What each symbol does to the units:
ns § cr
ns ^ bn
ns * cl
sd § sn
sd ^ cp
sd * hh
bm § cl
bm ^ gb
bm * rd
bd § pf
bd ^ jd
bd * br
cp § rg
cp ^ bm
cp * cz
mf § rj
mf ^ sr
mf * qb
gq § mh
gq ^ rh
gq * pf
sq § pf
sq ^ qr
sq * pf
jq § mf
jq ^ zs
jq * zt
ph § fd
ph ^ qs
ph * mp
qt § ql
qt ^ qf
qt * jg
mr § jq
mr ^ dh
mr * rt
cd § gq
cd ^ mh
cd * sq
sj § qt
sj ^ ql
sj * tq
pc § lm
pc ^ qp
pc * mm
ft § nm
ft ^ hs
ft * sm
zn § zh
zn ^ rt
zn * gq
gd § mm
gd ^ tq
gd * bl
mj § lt
mj ^ sj
mj * zp
gg § gg
gg ^ mm
gg * fz
nc § ph
nc ^ fd
nc * gf
zp § ns
zp ^ lm
zp * gd
hd § hs
hd ^ hs
hd * cz
sr § bd
sr ^ gp
sr * hb
fm § gm
fm ^ jq
fm * qf
tq § jl
tq ^ zp
tq * gm
rt § zt
rt ^ fc
rt * rh
gh § hh
gh ^ rc
gh * dh
qm § hg
qm ^ rd
qm * jp
mh § rh
mh ^ lg
mh * qr
rg § bm
rg ^ cl
rg * dp
hb § br
hb ^ mp
hb * ld
fq § ft
fq ^ cz
fq * hr
qc § fg
qc ^ lc
qc * mq
rh § lg
rh ^ zn
rh * cg
gt § hd
gt ^ gp
gt * qb
lc § qp
lc ^ sd
lc * zp
gb § tm
gb ^ pg
gb * cp
nm § bb
nm ^ ld
nm * sb
qf § nt
qf ^ zd
qf * lt
lg § lg
lg ^ zh
lg * cd
lt § sj
lt ^ qt
lt * jl
qp § sd
qp ^ sn
qp * zd
fz § gd
fz ^ qp
fz * dg
rc § fz
rc ^ bl
rc * jd
hg § sr
hg ^ nc
hg * fd
qs § ml
qs ^ sb
qs * cr
zh § gg
zh ^ zt
zh * mh
bl § fm
bl ^ lc
bl * zs
qr § cg
qr ^ sb
qr * mp
bn § mq
bn ^ dp
bn * tm
gm § mr
gm ^ gd
gm * hn
mb § pj
mb ^ nm
mb * qs
fc § tt
fc ^ mr
fc * gf
dd § mh
dd ^ mh
dd * zs
dh § zs
dh ^ dd
dh * fc
jp § hd
jp ^ lq
jp * ft
jl § zp
jl ^ pc
jl * gg
bb § sm
bb ^ qc
bb * cr
lm § jg
lm ^ mj
lm * tq
zt § zh
zt ^ fm
zt * dg
cg § cd
cg ^ sb
cg * jd
rd § nc
rd ^ ph
rd * lq
rj § sr
rj ^ nc
rj * gf
hs § qm
hs ^ hg
hs * th
cz § hr
cz ^ th
cz * ns
nt § zd
nt ^ hh
nt * sj
hh § qd
hh ^ lc
hh * ql
dg § gh
dg ^ mm
dg * jq
fd § tm
fd ^ sq
fd * hg
hr § th
hr ^ jp
hr * fg
zs § hn
zs ^ dg
zs * tt
tt § mr
tt ^ jq
tt * zh
mm § tq
mm ^ jl
mm * zt
zd § mm
zd ^ qd
zd * qt
fg § ml
fg ^ ft
fg * dp
cl § gb
cl ^ tm
cl * sn
sm § qc
sm ^ bb
sm * bn
cr § bn
cr ^ mq
cr * gb
pf § qr
pf ^ cg
pf * pj
gf § hb
gf ^ br
gf * jt
qb § gf
qb ^ hb
qb * nm
hn § dg
hn ^ gh
hn * nt
ql § qf
ql ^ nt
ql * mj
jg § mj
jg ^ lt
jg * qf
tm § pg
tm ^ lq
tm * rg
br § mf
br ^ rj
br * gp
th § jp
th ^ hd
th * fq
jt § mb
jt ^ pj
jt * fd
mq § dp
mq ^ bb
mq * pg
qd § lc
qd ^ qd
qd * lm
gp § qb
gp ^ gf
gp * pj
mp § jd
mp ^ sq
mp * mf
jd § sq
jd ^ pf
jd * rj
ml § sb
ml ^ mf
ml * nc
sn § cp
sn ^ rg
sn * qd
ld § gp
ld ^ lq
ld * mb
pj § nm
pj ^ dp
pj * ml
pg § ns
pg ^ hd
pg * sn
sb § jt
sb ^ mb
sb * ph
dp § jg
dp ^ sm
dp * tm
lq § hs
lq ^ qm
lq * hr

The rows follow the links: the fewer symbols apart two units are, the more alike their rows tend to be.

Each row is also shifted at random along 3 hidden directions that mean nothing.

Some units, each with a row of numbers:
dp
[77, 96, 105, 75, 6, -129, -1, 182, 176, -154, 180, -5, 133, -83, 87, -238, -72, 42, -223, 58, 136, -111, 29, -320, -101, -40, 223, 63, -23, 112, -519, 9, -66, -168, 307, 61, -370, -13, 148, -133, -61, -175, 4, -13, -381, -105, -66, -1, -382, 64, 300, -71, -111, 55, 293, 42, 2, 215, -309, -119, -242, 254]
rt
[1097, -15, 247, -249, -33, -183, -16, -240, 0, -199, -64, 197, -36, -256, -30, 308, 58, -254, -20, 232, -3, -259, 250, -104, 8, -153, -312, 267, -35, 101, 113, 65, 585, 77, 72, -94, 434, -57, -80, 213, -205, 12, -119, -103, 420, 16, -3, -237, -117, 175, -85, 230, -6, 214, -255, 149, 86, -56, -83, 168, 331, -72]
mj
[-1005, -331, 158, -333, 38, -69, -1, 222, -462, 124, 229, -182, -105, 223, -89, -269, 142, 286, -108, 89, -56, 396, 43, -33, 43, 143, 295, 65, -33, 163, 245, 97, -344, -84, 30, 115, -235, 19, -299, 334, 254, -25, 43, 50, -118, 342, -9, 197, -104, 52, -163, 1, 42, 391, 74, -132, -189, 29, -251, 99, -329, 104]
cr
[-656, 104, 52, 400, 30, 42, 2, 136, 221, -189, 243, -139, -335, -180, -261, -188, -102, 240, -216, 11, 148, -121, -199, -324, 245, 277, 203, -29, 26, 49, 1265, 66, -631, -227, 330, -118, -331, 71, 151, -248, -71, -137, 202, 163, -319, -117, 203, 160, -347, -27, -788, -278, 301, 21, 236, 124, 120, 264, -301, -96, -219, 306]
lg
[566, -94, 2, -697, -11, -231, -14, -190, 112, -212, 219, 84, 55, -276, 18, 235, -3, -154, -27, 13, 54, -114, 523, -2, -54, -144, -218, -8, -15, -5, -294, 223, 664, -126, -31, 34, 478, 178, -30, 217, -110, -79, -151, -191, 546, 27, -66, -120, 24, 9, 169, 412, -55, 128, -299, 176, 72, 118, -71, -76, 208, 162]
nt
[102, -362, 288, -681, 60, -241, 40, 240, -438, 96, 209, -59, 230, 218, 164, -265, 186, 188, -37, 242, -38, 430, 246, 52, -174, -108, 279, 257, -17, 99, -848, 114, 36, -60, -57, 168, -165, -47, -311, 485, 265, 1, -61, -97, -17, 349, -161, 51, 20, 171, 551, 179, -199, 580, -17, -122, -259, -10, -152, 24, -340, 23]
fc
[-284, -143, 336, 321, -19, 40, 24, -145, -37, -138, -83, -90, -122, -156, -78, 196, 50, 268, -66, 298, -122, -100, -129, -89, 81, 118, -216, 374, -15, 49, 401, 107, -610, 104, 72, -2, 364, -81, -125, 104, -90, 112, -27, 141, 382, 61, 62, 107, -94, 158, -243, -294, 78, 382, -247, 108, 28, -143, -125, 85, 219, -140]
hb
[640, -79, 56, -121, -23, -54, -1, -132, 73, 328, -2, 94, 4, 401, 3, 190, -155, 37, 68, 49, -66, 417, -94, 149, -8, -60, -162, 38, -29, -194, 10, -126, -26, 40, -108, 0, 318, -134, 146, -192, 241, 61, -74, 12, 344, -110, -11, -46, 118, 55, -30, 9, -6, 156, -246, -305, -222, -78, 137, -321, 187, -34]
qd
[-165, 25, -85, -148, 29, 77, -14, 229, -309, 115, 193, -23, -40, 65, -18, -266, 110, 147, 194, -12, 43, 194, 20, 334, -2, 38, 281, -28, -10, -58, 172, 30, -167, -104, -318, 19, -352, 73, -186, 338, 138, -73, 93, 39, -288, 259, 21, 26, 354, -20, -97, -1, 12, 106, 204, -35, -62, 118, 211, 173, -328, 162]
fz
[398, 104, -492, 224, 26, 80, -5, -40, -243, 13, -131, 79, 115, 8, 80, 26, 164, -110, 99, -400, -24, -93, -100, 94, -95, -88, -53, -466, 28, 88, -335, -60, 38, 100, -60, -1, -9, 217, -164, 191, -63, 27, -29, -6, -78, 109, -11, -59, 120, -206, 220, -60, -69, -626, 25, 14, 113, -65, 104, 301, 67, -94]
hg
[703, 70, -30, -159, -12, 22, -14, -70, 312, 237, -288, 185, -104, 203, -75, 99, -249, -357, 225, -10, -111, 97, 28, 246, 59, -112, -89, 32, -6, -298, 345, -198, 680, 211, -230, -164, 1, -178, 297, -366, 69, 116, 68, -111, -61, -313, 68, -225, 311, 41, -200, 239, 57, -98, -5, -188, -46, -207, 429, -288, 109, -272]
qp
[16, 282, -323, 288, -7, 177, -16, 110, -247, 119, 7, 51, 134, 22, 97, -130, 120, -97, 249, -198, 100, -127, -126, 287, -114, -49, 110, -246, 19, 13, -475, -100, 19, -44, -267, -27, -302, 31, -106, 183, -64, -104, -7, 9, -370, 155, -33, -62, 346, -147, 273, -81, -76, -404, 245, -31, 53, 93, 329, 319, -110, 75]
gt
[122, -308, 115, -69, 1, -42, -5, 2, 238, 205, -239, -1, 60, 314, 72, -32, -196, 155, 21, 102, -213, 313, -61, 50, -111, -43, 13, 119, 3, -223, -319, -59, -171, 220, -96, 43, 90, -112, 179, -314, 217, 190, -60, 1, 120, -197, -9, 14, 55, 51, 198, -27, -93, 224, -129, -137, -172, -293, 87, -443, -21, -321]
mh
[156, 353, 44, 47, -37, 59, 6, -328, 79, -180, -88, 150, 34, -238, 50, 397, 28, -426, 4, 93, 111, -409, 112, -66, -1, -84, -418, 137, 38, 92, -124, -70, 713, -46, 70, -111, 434, -127, 68, 8, -262, -102, -70, -95, 327, -65, -3, -153, -33, 60, 81, 213, -3, -135, -182, 135, 162, 123, 25, 244, 498, 71]
dh
[-548, -40, 314, 602, 12, 148, 8, -192, -93, -155, -184, -85, -79, -202, -83, 268, 96, 221, -32, 303, -81, -248, -250, -108, 99, 147, -222, 357, 52, 139, 432, 44, -655, 140, 99, -67, 306, -154, -138, 45, -130, 95, 30, 163, 267, 75, 85, 115, -96, 162, -271, -372, 108, 311, -183, 165, 74, -164, -97, 280, 276, -165]
th
[-1835, -116, -23, 495, 11, 364, -14, 84, 287, -129, -393, -226, -226, -207, -151, -126, -100, 137, 1, -13, -213, -249, -198, -46, 130, 317, 140, -19, 4, -75, 736, 50, -496, 293, 28, -67, -281, 29, 79, -427, -137, 254, 144, 169, -332, -167, 158, 274, -2, -60, -471, -275, 172, -117, 131, 153, 180, -328, 68, -94, -136, -408]
bn
[456, -207, 78, -370, -33, -306, 4, 260, 188, -232, 402, -65, -186, -181, -163, -299, -96, 238, -249, -6, 55, 74, 219, -255, 164, 48, 340, -64, -55, -15, 591, 239, -239, -254, 206, 58, -317, 267, 89, -11, -12, -88, 104, 32, -164, -48, 21, 37, -322, -24, -364, 57, 121, 224, 138, 88, 28, 211, -325, -341, -398, 317]
gq
[-1713, 19, 40, 151, 10, 193, 38, -204, 77, -177, 184, -249, 54, -244, 42, 270, 10, 245, -29, -10, 83, -142, -16, 38, -7, 199, -255, 3, 7, 22, -200, 154, -464, -130, -11, 167, 501, 143, -60, -66, -65, -77, -104, 79, 522, 22, -22, 279, -2, -11, 127, -180, -5, 83, -282, 159, 94, 141, -38, 2, 266, 171]
qc
[135, 118, 16, 305, -11, -101, 9, 121, 144, -158, 18, 45, 19, -81, 20, -129, -24, -97, -259, -68, 111, -223, -103, -471, -38, -23, 116, -49, 38, 202, -74, -55, 17, -98, 457, -67, -303, -11, 129, -147, -92, -119, 69, 19, -372, -136, -24, -18, -494, -29, 37, -71, -13, -224, 241, 51, 73, 132, -387, 43, -118, 124]
ft
[-231, -299, -1, -223, -14, -144, 21, 183, 318, -199, -113, -64, 11, -139, 24, -232, -165, 64, -213, -93, -148, -52, 150, -274, -33, 46, 230, -111, -40, -7, -142, 119, 39, 149, 272, 107, -272, 190, 95, -243, -43, 142, 5, -31, -207, -170, -30, 78, -327, -62, 100, 85, -46, -22, 81, 82, 52, -194, -311, -328, -260, -188]
mf
[835, 234, 85, 318, -43, 94, -2, -287, 27, 341, -226, 139, -92, 369, -91, 294, -105, -238, 78, 103, -3, 130, -303, 18, 93, -68, -333, 121, 5, -100, 333, -314, 264, 126, -28, -154, 324, -354, 214, -267, 104, 49, -2, 25, 201, -165, 64, -157, 77, 83, -231, -19, 70, -60, -146, -302, -87, -64, 180, -10, 386, -110]
qm
[-89, -376, -71, -496, 16, -67, -6, 184, 330, -40, -158, -3, 16, -75, 9, -227, -197, 68, 123, -43, -274, 100, 297, 209, -62, -28, 209, -51, -42, -281, -95, 165, 120, 203, -242, 67, -157, 166, 93, -187, 71, 210, -12, -82, -92, -202, -29, 22, 196, -11, 62, 189, -82, 152, -32, 37, -19, -330, 205, -458, -262, -334]
sm
[364, -299, 26, -400, 10, -371, 9, 230, 167, -209, 317, -37, 51, -102, 27, -239, -92, 224, -315, -102, 26, 98, 214, -371, -40, -21, 276, -99, -32, 101, -225, 199, -165, -205, 355, 119, -206, 253, 47, 22, 42, -75, 7, -18, -85, -77, -62, 5, -473, -46, 135, 76, -66, 114, 78, 92, -1, 99, -491, -337, -322, 176]
hh
[-513, 208, 159, 309, -25, 226, 17, 119, -421, 142, -24, -60, 42, 139, 14, -166, 205, 1, 178, 204, 67, 13, -228, 181, 1, 56, 148, 234, -20, 100, -65, -126, -176, -17, -184, 38, -327, -225, -167, 260, -10, -59, 69, 44, -400, 249, -34, 37, 211, 136, 10, -127, 8, 147, 258, -117, -75, 75, 185, 430, -142, 74]
tm
[-289, 194, 108, 290, -9, 188, 10, 180, 288, -97, 181, -53, -57, -221, -35, -238, -112, 101, 120, 129, 154, -213, -100, 150, 24, 94, 229, 163, 15, -178, 204, 62, -300, -149, -145, -30, -428, -34, 191, -247, -125, -117, 138, 99, -431, -186, 79, 48, 173, 59, -129, -166, 61, 100, 291, 136, 69, 188, 214, -133, -231, 221]
mm
[-320, 108, -430, 357, 3, 119, -40, -39, -331, 22, -175, -63, -58, 43, -28, 17, 168, 0, -11, -369, -37, -90, -198, -35, 85, 90, -40, -450, 1, 180, 225, -96, -148, 99, 36, -53, -78, 161, -215, 240, -23, 59, 53, 53, -133, 183, 24, 32, 16, -247, -156, -141, 93, -608, 76, -35, 124, -64, -23, 398, 55, -111]
zt
[558, -320, -70, -282, 23, -176, 16, -152, -181, -215, -30, -5, -29, -267, -19, 179, 174, 171, -90, -80, -134, -85, 207, -54, 26, -29, -167, -111, -35, 152, 100, 241, -161, 77, 45, 31, 403, 242, -304, 392, -78, 106, -96, 2, 493, 242, 1, -18, -78, -34, -63, 11, -10, 51, -351, 191, 88, -144, -186, 149, 146, -121]
sr
[230, 69, 34, 196, -23, 127, 4, -168, 66, 318, -118, 4, -14, 396, -9, 199, -138, -8, 101, 98, -30, 282, -242, 163, -35, -13, -221, 71, 49, -185, 28, -234, -66, 91, -155, -40, 289, -225, 197, -293, 185, 45, -64, 16, 229, -142, 38, -7, 179, 4, -71, -102, -13, 2, -156, -248, -181, -42, 265, -178, 248, -75]
nm
[696, -9, 7, 11, -15, -226, 16, -22, 237, 8, -8, 110, 228, 224, 164, 34, -164, -135, -282, -67, 50, 121, -54, -463, -175, -185, -30, -97, 3, 92, -831, -142, 270, -26, 437, 45, 12, -99, 255, -322, 95, -27, -102, -65, -33, -233, -147, -114, -528, -45, 498, 66, -197, -171, 22, -195, -85, 43, -338, -278, 82, 34]
lm
[-568, 93, -180, 143, -15, 100, 4, 151, -452, 171, -33, -25, 85, 202, 84, -173, 191, -64, 2, -173, 52, 142, -137, -9, -47, 35, 178, -228, 16, 208, -333, -146, -8, -22, 39, 27, -355, -6, -232, 278, 62, -43, 51, 0, -386, 260, -62, 43, 10, -110, 221, -29, -43, -290, 257, -139, -43, 70, -61, 387, -194, 43]
rh
[-216, 114, 63, -128, -1, -25, -11, -265, 96, -196, 58, 33, 73, -251, 70, 305, 34, -157, -23, 68, 75, -250, 203, -63, -61, -50, -309, 68, 12, 39, -253, 37, 394, -84, 48, -12, 450, 12, 7, 59, -158, -85, -122, -70, 449, -24, -38, -36, -23, 47, 169, 137, -23, 35, -234, 161, 102, 129, -29, 74, 356, 101]
bm
[314, -192, 40, -495, 34, -60, -27, 260, 185, -39, 357, -49, -65, -184, -38, -293, -87, 342, 210, 75, 3, 121, 269, 475, 36, 30, 334, 64, -16, -349, 132, 326, -326, -216, -441, 83, -266, 233, 16, 45, 35, -94, 19, 29, -82, 1, 3, 83, 465, 46, -91, 72, 15, 438, 52, 127, -31, 121, 309, -374, -409, 224]
jl
[-834, -119, -443, 80, 15, 96, 10, 135, -344, 10, 37, -156, 253, 49, 187, -105, 175, 259, -25, -437, -30, 93, -93, 21, -149, 48, 128, -482, -16, 137, -916, 45, -441, 9, -10, 248, -122, 295, -266, 233, 88, -17, -90, 31, -67, 247, -157, 168, -2, -234, 603, -168, -191, -464, 51, -55, -16, -39, -107, 201, -159, -28]
cd
[276, 456, -35, 62, -45, 91, 7, -336, 101, -69, -83, 154, 82, -127, 80, 380, 15, -560, 38, 21, 197, -355, 111, -44, -70, -157, -434, 54, 7, 69, -360, -132, 943, -77, 56, -98, 399, -153, 129, -106, -225, -107, -118, -186, 279, -129, -17, -187, 18, 22, 207, 301, -44, -290, -115, 61, 129, 188, 132, 185, 458, 121]
hd
[341, -330, -41, -472, -27, -129, -6, 192, 374, -117, -228, 49, 109, -156, 85, -236, -147, -111, 48, -13, -199, -59, 310, 101, -72, -118, 234, -13, -62, -204, -431, 146, 440, 224, -109, 89, -292, 116, 93, -168, -54, 215, -5, -111, -210, -200, -85, -96, 88, 21, 285, 236, -125, 50, 84, 71, -6, -339, 103, -362, -267, -351]
fm
[545, -220, 107, 7, 2, -77, -25, -56, -396, -95, -137, 11, -33, -55, -11, 75, 234, 121, -76, 87, -155, -24, 9, -94, 16, -21, -67, 79, -8, 225, 19, 56, -202, 168, 98, 26, 145, -1, -354, 426, 13, 138, -45, 33, 190, 266, -6, 5, -102, 34, 5, -77, -15, 149, -155, 57, -5, -190, -218, 351, 53, -214]

Where do the symbols, taken in turn from left to right, take each start?
Answer with the unit's name.
[853, 324, -41, 269, -21, -36, -9, -225, 202, 234, -108, 159, 112, 410, 94, 270, -203, -342, -83, -55, 116, 165, -219, -229, -80, -172, -288, -6, 13, 9, -417, -393, 488, -29, 238, -70, 234, -301, 360, -440, 84, -71, -68, -80, 84, -280, -50, -186, -210, -8, 264, 78, -83, -312, -45, -296, -100, 115, -7, -137, 353, 47]
* § § -> pg
[-404, -261, 184, 277, 40, 50, 18, -103, -161, -195, -65, -149, -5, -231, -17, 130, 134, 397, -53, 175, -150, -105, -117, -29, 35, 118, -132, 188, -4, 134, 51, 179, -875, 107, 17, 87, 325, 43, -281, 231, -59, 127, -56, 154, 372, 205, 10, 179, -84, 51, -32, -337, 9, 299, -282, 187, 39, -167, -134, 156, 120, -163]
§ § -> dg
[355, -262, -122, 38, 26, -77, -13, -5, -390, -111, -124, -23, 115, -68, 95, 7, 229, 233, -58, -119, -161, 25, -45, -68, -113, -62, 6, -150, -14, 225, -463, 97, -408, 157, 57, 107, 127, 137, -360, 455, -5, 84, -113, 43, 187, 297, -89, 22, -100, -29, 313, -165, -156, -80, -142, 25, -4, -210, -205, 324, -3, -204]
^ § * -> zt
[-18, 536, 1, 836, -31, 341, -41, -247, 224, 374, -409, 111, 217, 369, 201, 270, -176, -380, 198, 82, 87, -97, -492, 100, -221, -115, -331, 166, 110, -134, -742, -497, 260, 150, -64, -101, 123, -491, 381, -585, 86, -17, -112, 3, -111, -347, -26, -117, 177, 39, 460, -163, -163, -341, 73, -242, -63, -24, 408, 14, 463, -173]
§ ^ * -> cr
[971, 153, -14, -279, -8, -37, 4, 175, 47, 71, 181, 137, -299, -83, -238, -225, -34, -121, 255, 47, 84, -37, 200, 401, 227, -43, 228, 53, -20, -251, 1011, 76, 307, -157, -389, -180, -359, 45, 55, 112, -63, -93, 197, -13, -341, -1, 144, -186, 474, 24, -645, 209, 217, 106, 228, 60, 70, 164, 399, -26, -246, 204]
* ^ § -> lc
[557, -344, 0, -548, 40, -388, 1, 239, 301, -199, 92, 31, 206, -112, 187, -263, -155, 76, -317, -111, -85, 78, 349, -320, -133, -106, 262, -117, -16, 24, -726, 193, 218, -24, 334, 108, -243, 210, 103, -96, 28, 34, -15, -109, -176, -148, -126, -69, -428, -28, 458, 189, -170, 57, 99, 61, -36, -45, -421, -394, -331, -24]
§ ^ -> mf
[-78, 92, 89, -79, -10, 34, -7, 141, -491, 203, -9, 26, -180, 217, -171, -165, 186, -155, 71, 100, 7, 191, -43, 65, 176, 63, 160, 93, -18, 149, 754, -145, 253, -53, -47, -98, -328, -181, -230, 385, 68, 5, 175, 0, -309, 290, 101, -47, 89, 78, -498, 102, 173, 118, 212, -170, -79, 31, 9, 396, -187, 41]
* ^ * -> lt
[1061, -28, -401, -109, 29, -20, -6, -94, -237, 71, -50, 90, 59, 8, 29, 110, 136, -9, 133, -309, -50, 46, 89, 211, -55, -90, -99, -409, 34, 8, -185, 37, 93, 69, -182, -29, 209, 235, -194, 333, 54, 34, -53, -14, 235, 129, -30, -81, 236, -177, 123, 54, -37, -377, -157, -13, 37, -74, 149, 134, 122, -62]
* * -> rj
[-528, 209, -13, 607, -46, 65, -7, -154, 171, 130, -51, -41, -37, 297, 5, 192, -183, -31, -222, -80, 86, 99, -456, -412, 13, 89, -180, -82, 7, 62, 154, -294, -291, -46, 389, -28, 123, -188, 309, -470, 66, -89, -23, 87, 22, -266, 24, 28, -411, -76, -103, -248, 24, -307, 22, -216, -40, 116, -236, -99, 261, 108]
^ § ^ -> qc
[-200, -259, -90, -248, 11, -238, 18, 34, 244, 21, 397, -133, -75, 166, -103, -28, -217, 390, -272, -147, 50, 407, -6, -265, 109, 115, 71, -216, -55, -108, 264, 138, -566, -249, 238, 128, 105, 227, 199, -240, 190, -123, 43, 90, 270, -147, -17, 149, -336, -119, -189, -84, 101, 73, -119, -124, -116, 186, -365, -542, -141, 293]
§ * -> nc
[-636, 41, 113, 80, 15, 90, -11, -268, 27, -227, 30, -31, -102, -306, -62, 321, 30, -20, -48, 73, 58, -314, 110, -69, 88, 87, -317, 127, 19, 96, 364, 91, 29, -48, 59, -44, 473, 37, -45, 45, -175, -42, -60, -6, 442, 11, 62, 60, -63, 46, -225, 6, 77, 75, -280, 222, 161, 77, -67, 164, 344, 108]
^ ^ -> fc
[-46, -82, 43, 102, -16, 65, 8, -127, 9, 313, 18, -55, 30, 388, -29, 178, -129, 215, 100, 88, -56, 410, -253, 149, -5, 60, -145, 53, -12, -205, -8, -123, -461, 35, -157, 48, 325, -147, 120, -212, 215, 18, -100, 50, 376, -74, -20, 65, 148, 38, 36, -147, -3, 154, -230, -271, -189, -40, 145, -249, 166, -35]
* * ^ -> dp
[1, -193, -271, 223, 13, 42, 28, -28, -337, -72, -27, -102, 20, -107, -4, -15, 193, 334, 33, -263, -103, -17, -136, 96, -19, 57, 5, -302, -24, 133, -31, 107, -712, 78, -84, 55, 95, 245, -342, 390, 28, 89, -12, 107, 140, 274, -16, 89, 89, -170, 27, -277, -7, -213, -99, 68, 41, -144, -40, 279, -14, -126]
* ^ § -> gh
